Below are the code and all the weights of a small trained network. Each question names an input and a target symbol and asks about switching units off, where a switched-off unit gives its printed mean instead of its output.

import numpy as np


def w(rows, s, z=0):
    codes = np.array(rows[::2]) - 128.0
    scale = np.full(codes.shape[1], s)
    scale[-1] = z or s
    return codes * scale


def softmax(a):
    e = np.exp(a - a.max(-1, keepdims=True))
    return e / e.sum(-1, keepdims=True)


def log_softmax(a):
    a = a - a.max(-1, keepdims=True)
    return a - np.log(np.exp(a).sum(-1, keepdims=True))


def net(x, mask):
    ids = ['ΓΘΛΣΨΩαβδεζημξτφ'.index(c) for c in x.split()]
    T = len(ids)
    res = E[ids] + P[:T]
    u = 0
    for l in range(3):
        r = res
        for j in range(3):
            rows = slice(4 * j, 4 * j + 4)
            q, k, v = (r @ M[l][rows].T for M in (Q, K, V))
            z = softmax(np.where(np.tri(T) > 0, q @ k.T / 4**0.5, -1e9)) @ v
            o = O[l][rows]
            res = res + np.where(mask[u + j], z, o[:, -1]) @ o[:, :-1]
        u += 3
    return log_softmax(res[-1] @ U[:, :-1].T + U[:, -1])


Q, K, V, O = {}, {}, {}, {}
E = w([
[166,142,105,84],'Γ',
[92,205,101,30],'Θ',
[162,57,97,145],'Λ',
[141,135,130,121],'Σ',
[173,44,125,191],'Ψ',
[28,163,108,109],'Ω',
[155,110,174,179],'α',
[67,223,101,249],'β',
[87,114,55,195],'δ',
[214,59,96,123],'ε',
[66,80,184,215],'ζ',
[172,71,181,153],'η',
[139,70,160,43],'μ',
[21,191,224,149],'ξ',
[101,78,254,104],'τ',
[172,128,58,26],'φ',
],0.0085)
P = w([
[122,174,136,119],'0',
[120,140,143,120],'1',
[117,110,139,118],'2',
[99,89,132,125],'3',
[87,68,130,119],'4',
[72,38,121,120],'5',
[62,13,126,121],'6',
[44,3,132,127],'7',
[87,22,139,120],'8',
],0.0038)
Q[0] = w([
[92,119,103,111],'0.h1',
[250,199,168,78],'0.h1',
[67,140,66,105],'0.h1',
[105,101,136,172],'0.h1',
[119,112,196,197],'0.h2',
[167,164,247,170],'0.h2',
[153,172,130,143],'0.h2',
[151,170,196,126],'0.h2',
[187,181,180,137],'0.h3',
[141,168,157,186],'0.h3',
[105,108,141,115],'0.h3',
[194,201,141,171],'0.h3',
],0.02)
K[0] = w([
[96,118,125,143],'0.h1',
[147,253,125,148],'0.h1',
[95,105,109,172],'0.h1',
[154,75,133,99],'0.h1',
[214,156,123,155],'0.h2',
[207,141,196,157],'0.h2',
[109,157,176,128],'0.h2',
[140,119,160,140],'0.h2',
[150,202,116,187],'0.h3',
[100,230,93,144],'0.h3',
[125,122,100,148],'0.h3',
[133,221,148,144],'0.h3',
],0.022)
V[0] = w([
[131,139,163,66],'0.h1',
[119,130,177,91],'0.h1',
[142,70,175,115],'0.h1',
[116,156,73,191],'0.h1',
[74,103,152,117],'0.h2',
[146,140,86,171],'0.h2',
[107,115,125,129],'0.h2',
[107,89,97,167],'0.h2',
[156,66,181,107],'0.h3',
[125,117,54,149],'0.h3',
[179,2,190,102],'0.h3',
[135,116,141,124],'0.h3',
],0.0071)
O[0] = w([
[168,186,138,106,80],'0.h1',
[159,194,141,134,113],'0.h1',
[199,158,156,182,139],'0.h1',
[48,53,95,113,161],'0.h1',
[138,110,64,94,250],'0.h2',
[136,183,173,134,109],'0.h2',
[134,134,109,108,184],'0.h2',
[104,177,134,79,201],'0.h2',
[173,203,131,130,137],'0.h3',
[151,55,141,145,158],'0.h3',
[243,254,147,142,164],'0.h3',
[140,152,130,129,127],'0.h3',
],0.0067,0.0013)
Q[1] = w([
[45,139,147,95],'1.h1',
[146,121,97,66],'1.h1',
[122,175,136,128],'1.h1',
[116,184,156,133],'1.h1',
[205,194,75,129],'1.h2',
[59,131,71,218],'1.h2',
[117,157,39,25],'1.h2',
[158,202,6,134],'1.h2',
[82,89,120,118],'1.h3',
[76,72,164,147],'1.h3',
[99,44,158,151],'1.h3',
[135,128,135,133],'1.h3',
],0.018)
K[1] = w([
[135,64,77,100],'1.h1',
[173,124,134,169],'1.h1',
[130,149,99,111],'1.h1',
[140,155,83,89],'1.h1',
[160,147,43,112],'1.h2',
[65,152,90,201],'1.h2',
[52,157,66,16],'1.h2',
[90,166,6,116],'1.h2',
[139,100,118,174],'1.h3',
[82,108,105,182],'1.h3',
[91,141,112,195],'1.h3',
[114,141,128,126],'1.h3',
],0.02)
V[1] = w([
[114,132,147,80],'1.h1',
[102,146,142,73],'1.h1',
[124,129,133,124],'1.h1',
[142,86,170,101],'1.h1',
[129,112,151,124],'1.h2',
[134,94,169,127],'1.h2',
[105,193,18,128],'1.h2',
[153,100,198,138],'1.h2',
[126,85,185,108],'1.h3',
[116,60,254,74],'1.h3',
[92,140,150,149],'1.h3',
[115,106,180,111],'1.h3',
],0.0084)
O[1] = w([
[140,168,111,159,163],'1.h1',
[147,177,131,175,191],'1.h1',
[128,129,123,132,135],'1.h1',
[116,147,78,123,104],'1.h1',
[144,138,152,134,126],'1.h2',
[151,143,159,138,113],'1.h2',
[82,82,37,101,229],'1.h2',
[141,163,191,147,4],'1.h2',
[146,162,103,120,138],'1.h3',
[164,254,60,122,132],'1.h3',
[180,118,149,122,190],'1.h3',
[154,174,105,124,144],'1.h3',
],0.009,0.0015)
Q[2] = w([
[122,119,117,144],'2.h1',
[148,95,164,94],'2.h1',
[160,98,182,93],'2.h1',
[142,164,155,93],'2.h1',
[54,251,188,159],'2.h2',
[45,32,156,167],'2.h2',
[149,163,132,104],'2.h2',
[133,182,137,123],'2.h2',
[130,142,241,160],'2.h3',
[66,141,40,63],'2.h3',
[87,87,159,65],'2.h3',
[106,177,147,161],'2.h3',
],0.015)
K[2] = w([
[127,110,150,133],'2.h1',
[104,142,108,62],'2.h1',
[115,145,114,46],'2.h1',
[167,178,66,123],'2.h1',
[19,194,217,11],'2.h2',
[20,121,77,247],'2.h2',
[163,120,156,99],'2.h2',
[133,144,170,63],'2.h2',
[89,166,231,221],'2.h3',
[123,137,73,2],'2.h3',
[117,113,222,66],'2.h3',
[87,176,110,141],'2.h3',
],0.012)
V[2] = w([
[153,102,85,6],'2.h1',
[83,120,105,223],'2.h1',
[6,192,235,48],'2.h1',
[138,145,154,183],'2.h1',
[144,125,161,60],'2.h2',
[204,88,35,71],'2.h2',
[128,112,122,238],'2.h2',
[143,120,172,97],'2.h2',
[84,145,102,192],'2.h3',
[114,167,138,35],'2.h3',
[245,82,34,108],'2.h3',
[74,131,122,235],'2.h3',
],0.013)
O[2] = w([
[116,99,43,194,184],'2.h1',
[120,96,212,115,251],'2.h1',
[25,247,132,179,179],'2.h1',
[151,147,153,80,42],'2.h1',
[164,138,68,132,49],'2.h2',
[169,108,87,30,178],'2.h2',
[102,87,209,138,153],'2.h2',
[159,123,90,142,38],'2.h2',
[134,99,105,64,187],'2.h3',
[59,152,86,184,198],'2.h3',
[181,45,119,208,107],'2.h3',
[163,108,138,27,143],'2.h3',
],0.015,0.0034)
U = w([
[85,178,109,201,90],'Γ',
[45,161,70,22,3],'Θ',
[130,200,184,103,141],'Λ',
[154,56,97,241,67],'Σ',
[50,96,69,161,192],'Ψ',
[215,158,234,111,147],'Ω',
[233,85,159,115,239],'α',
[129,35,171,111,117],'β',
[188,22,112,76,42],'δ',
[180,89,128,114,151],'ε',
[162,198,164,197,78],'ζ',
[77,41,211,113,137],'η',
[173,185,207,103,201],'μ',
[79,187,201,153,36],'ξ',
[55,161,108,103,195],'τ',
[254,203,48,110,128],'φ',
],0.0044,0.0062)

Each question gives the input, a string of symbols that net reads in full, and the target symbol t.
The units are the heads (4 rows each of Q, K, V and O). Each row of codes is followed by its name. A weight is (code - 128) times the scale printed after its matrix; where a second scale follows, it is the last column's (O and U).
mask holds one flag per head, layer by layer. A switched-off head (its flag False) gives its mean, the last column of its rows in O, instead of its output. The means were averaged over made-up inputs and are rounded, as every weight is.
A unit's drop is (log p(t) with every unit on - log p(t) with that unit switched off) / (log p(t) with every unit on - log p(t) with every unit switched off).
The circuit of an input: a set's keep is (log p(t) with only the set's units on - log p(t) with every unit switched off) / (log p(t) with every unit on - log p(t) with every unit switched off). Starting from all 9 units, units are removed one at a time, each time the one whose removal leaves the highest keep (on an exact tie, the one counted first), for as long as the keep stays at least 0.8.
circuit, biggest first: the units of the circuit, biggest drop first
unit that matters most: the unit with the biggest drop
which heads matter: for each layer, one digit per head in row order, 1 if its drop is at least 0.15 and else 0, layers parted by /
drop when u is switched off: that unit's drop, to one decimal
input Ω Ψ φ Θ δ, target Σ: circuit, biggest first => 2.h3
input φ δ Θ Θ Ω α μ, target φ: which heads matter => 001 / 000 / 010
input Θ Ω τ Ω Ω Ψ δ Ω φ, target Σ: which heads matter => 000 / 010 / 001
input Ω Ψ α Ψ ε, target α: which heads matter => 001 / 000 / 101
input ε δ μ φ δ Θ, target Σ: circuit, biggest first => 2.h3, 2.h1
input δ ξ Ω Θ φ α μ Ω Γ, target Σ: circuit, biggest first => 2.h3, 1.h2
input β Ω δ Ω δ, target η: which heads matter => 000 / 000 / 110
input α β α, target η: which heads matter => 001 / 000 / 010
input β δ ε Ω Ψ, target α: circuit, biggest first => 2.h3, 2.h1
input φ Θ Ω Ω, target Ψ: circuit, biggest first => 2.h1, 1.h2
input δ α Ω Ψ Ω Ω φ Ω, target Σ: circuit, biggest first => 2.h3, 1.h2
input Ω Ω Ω δ, target η: which heads matter => 000 / 000 / 110
input Ω δ Ω Γ Ω Ω Γ φ Θ, target Σ: which heads matter => 000 / 010 / 101
input α δ Ω Ω φ φ, target Σ: circuit, biggest first => 2.h3
input δ α Ω δ Θ Ω μ Ω, target φ: circuit, biggest first => 0.h3, 2.h2, 0.h1
input δ μ δ, target φ: which heads matter => 111 / 001 / 010
input Θ Θ Ω Ω, target Ψ: circuit, biggest first => 1.h2, 2.h1
input Θ δ Γ Ω Θ β, target η: circuit, biggest first => 2.h2, 2.h1, 0.h3
input δ β Ω, target η: circuit, biggest first => 2.h2, 0.h3
input δ δ ε φ α Ω Λ, target α: circuit, biggest first => 0.h3, 2.h1
input τ Θ φ Σ, target Σ: unit that matters most => 2.h3
input Ω Θ Ω Γ, target Ψ: circuit, biggest first => 2.h1, 1.h2
input Θ Ω Ω Θ α Θ Ω Γ, target Ψ: circuit, biggest first => 2.h3, 2.h1
input Ω α ζ, target μ: which heads matter => 000 / 010 / 101
input β δ α ξ, target ξ: which heads matter => 010 / 010 / 110
input φ Ω Λ φ μ, target Σ: drop when 2.h2 is switched off => -0.2
input Θ Ψ α μ Ω, target φ: drop when 2.h2 is switched off => 0.6
